[[-21, 16, 17, 30, -42],
[11, -2, -2, -11, 1],
[10, 38, -19, 8, -20],
[32, 19, -34, 19, -14],
[42, -14, -30, 14, -22],
[1, 10, 8, 15, -27],
[-37, -39, -39, 16, -10],
[26, -12, -27, 26, 15],
[0, 41, -16, 23, 22],
[-28, 6, 9, 3, 26],
[1, -17, 6, 38, 35],
[11, -39, -24, 36, -11]]
:
[[-21, 16, 17, 30, -42],
[-28, 6, 9, 3, 26],
[1, 10, 8, 15, -27],
[1, -17, 6, 38, 35],
[11, -2, -2, -11, 1],
[0, 41, -16, 23, 22],
[10, 38, -19, 8, -20],
[11, -39, -24, 36, -11],
[26, -12, -27, 26, 15],
[42, -14, -30, 14, -22],
[32, 19, -34, 19, -14],
[-37, -39, -39, 16, -10]]

[[3, 37, 1, 7, 4, 4, -2, 2],
[1, -14, -11, -1, -28, 23, 8, -9],
[-8, -2, -9, -9, -27, 28, -10, -6]]
:
[[3, 37, 1, 7, 4, 4, -2, 2],
[-8, -2, -9, -9, -27, 28, -10, -6],
[1, -14, -11, -1, -28, 23, 8, -9]]

[[16, -14, -4, -23, -10, 0, -12, -10, -16, -48, 0, 7, 16, -22],
[-6, -10, 6, 8, 41, 1, 32, -13, -8, -17, -16, -16, -16, -24]]
:
[[-6, -10, 6, 8, 41, 1, 32, -13, -8, -17, -16, -16, -16, -24],
[16, -14, -4, -23, -10, 0, -12, -10, -16, -48, 0, 7, 16, -22]]

[[23, -50, 38, -19, 31, -48, 39],
[1, -22, 17, -40, -14, -1, 16],
[-30, -41, 10, -22, 35, 1, -17],
[8, 25, 5, -39, -34, 28, 16],
[13, 49, 13, 25, 26, -42, -12],
[-13, -40, 37, -46, 11, 8, -3],
[-18, 23, -12, -42, 26, -6, -6],
[-13, 39, -48, -4, 28, -41, 2],
[-16, 5, -34, 19, 42, 28, 25],
[-13, -32, -9, -45, -13, 35, 12],
[-13, -10, 2, -32, 11, -26, 25],
[-44, 23, -26, 38, 8, -48, -46]]
:
[[23, -50, 38, -19, 31, -48, 39],
[-13, -40, 37, -46, 11, 8, -3],
[1, -22, 17, -40, -14, -1, 16],
[13, 49, 13, 25, 26, -42, -12],
[-30, -41, 10, -22, 35, 1, -17],
[8, 25, 5, -39, -34, 28, 16],
[-13, -10, 2, -32, 11, -26, 25],
[-13, -32, -9, -45, -13, 35, 12],
[-18, 23, -12, -42, 26, -6, -6],
[-44, 23, -26, 38, 8, -48, -46],
[-16, 5, -34, 19, 42, 28, 25],
[-13, 39, -48, -4, 28, -41, 2]]

[[18, 11, 16, 42, -1, 15, -7, 2, 2, 10, 17, -2, -13, -6, 2, 2],
[23, 8, 24, 34, 2, 23, -7, 2, 0, 1, 14, -8, -12, -2, 5, 3]]
:
[[23, 8, 24, 34, 2, 23, -7, 2, 0, 1, 14, -8, -12, -2, 5, 3],
[18, 11, 16, 42, -1, 15, -7, 2, 2, 10, 17, -2, -13, -6, 2, 2]]

[[-18, 38, -32, 10, 5, 14, -18, 29, -4],
[-16, 33, -29, 9, 4, 13, -16, 25, -4],
[-14, 31, -26, 8, 4, 12, -15, 23, -3],
[-4, 14, -11, -1, 4, 8, -1, 3, -2],
[-6, 16, -13, 1, 3, 8, -4, 8, -2],
[-8, 14, -12, 6, 0, 3, -11, 15, -1],
[-9, 21, -18, 4, 3, 9, -9, 14, -2],
[6, -26, 34, 36, -18, -32, -24, 41, 16]]
:
[[6, -26, 34, 36, -18, -32, -24, 41, 16],
[-4, 14, -11, -1, 4, 8, -1, 3, -2],
[-8, 14, -12, 6, 0, 3, -11, 15, -1],
[-6, 16, -13, 1, 3, 8, -4, 8, -2],
[-9, 21, -18, 4, 3, 9, -9, 14, -2],
[-14, 31, -26, 8, 4, 12, -15, 23, -3],
[-16, 33, -29, 9, 4, 13, -16, 25, -4],
[-18, 38, -32, 10, 5, 14, -18, 29, -4]]

[[18, 9, -10, -4, 4],
[46, 12, -9, -3, 21],
[36, -3, -33, -7, -3],
[47, -13, -32, -26, -3],
[15, 14, -8, 8, 2],
[-10, 15, 1, 34, -29],
[45, 8, -7, -9, 15]]
:
[[-10, 15, 1, 34, -29],
[45, 8, -7, -9, 15],
[15, 14, -8, 8, 2],
[46, 12, -9, -3, 21],
[18, 9, -10, -4, 4],
[47, -13, -32, -26, -3],
[36, -3, -33, -7, -3]]
---
[[-6, 6, 5, 1, 0, -5],
[-39, 0, 35, 9, 8, 1],
[1, 20, -1, -7, -8, -22]]
:
[[-39, 0, 35, 9, 8, 1],
[-6, 6, 5, 1, 0, -5],
[1, 20, -1, -7, -8, -22]]

[[25, 24, -5, 2, 28, 12, -15, 12, 7, 6, -2],
[-14, -18, 6, -15, -21, -7, 13, -9, -4, -5, -1],
[7, 18, -10, 32, 18, 2, -13, 8, 2, 4, 3],
[-9, -19, 8, -25, -21, -7, 17, -4, -10, -7, -6],
[-15, -20, 6, -13, -23, -9, 15, -6, -8, -7, -3],
[26, 21, -4, -6, 26, 11, -10, 15, 2, 3, -6],
[-26, -21, 3, 7, -27, -11, 10, -15, -1, -3, 6],
[-2, -17, 11, -39, -17, -1, 15, -5, -5, -6, -6]]
:
[[-26, -21, 3, 7, -27, -11, 10, -15, -1, -3, 6],
[-15, -20, 6, -13, -23, -9, 15, -6, -8, -7, -3],
[-14, -18, 6, -15, -21, -7, 13, -9, -4, -5, -1],
[-9, -19, 8, -25, -21, -7, 17, -4, -10, -7, -6],
[-2, -17, 11, -39, -17, -1, 15, -5, -5, -6, -6],
[7, 18, -10, 32, 18, 2, -13, 8, 2, 4, 3],
[25, 24, -5, 2, 28, 12, -15, 12, 7, 6, -2],
[26, 21, -4, -6, 26, 11, -10, 15, 2, 3, -6]]

[[26, 8],
[-26, 22],
[25, 24],
[22, -36],
[-24, -24],
[-27, 6],
[-23, 1]]
:
[[-27, 6],
[-26, 22],
[-24, -24],
[-23, 1],
[22, -36],
[25, 24],
[26, 8]]

[[1, 0, -27, -8, 25, -8, 17, -22, -6, 20, -14],
[-22, 6, 37, -10, 11, -1, 14, 3, 4, -9, 8]]
:
[[-22, 6, 37, -10, 11, -1, 14, 3, 4, -9, 8],
[1, 0, -27, -8, 25, -8, 17, -22, -6, 20, -14]]

[[-40, -23, -4, -4, -24],
[-20, -22, -24, -24, -22],
[15, -11, -39, -38, -10],
[-42, -21, 4, 3, -22],
[-33, -13, 9, 8, -14]]
:
[[-42, -21, 4, 3, -22],
[-40, -23, -4, -4, -24],
[-33, -13, 9, 8, -14],
[-20, -22, -24, -24, -22],
[15, -11, -39, -38, -10]]

[[18, -5, -30, -44, 3, 2, -18, -21],
[-17, 25, -6, -1, 35, -28, 14, -1]]
:
[[-17, 25, -6, -1, 35, -28, 14, -1],
[18, -5, -30, -44, 3, 2, -18, -21]]

[[16, -9, -7, 45, -2, -15, -35, -3],
[27, 0, -9, 16, 0, 0, 14, 45],
[11, 0, -12, -30, 28, 18, 31, 21]]
:
[[11, 0, -12, -30, 28, 18, 31, 21],
[16, -9, -7, 45, -2, -15, -35, -3],
[27, 0, -9, 16, 0, 0, 14, 45]]
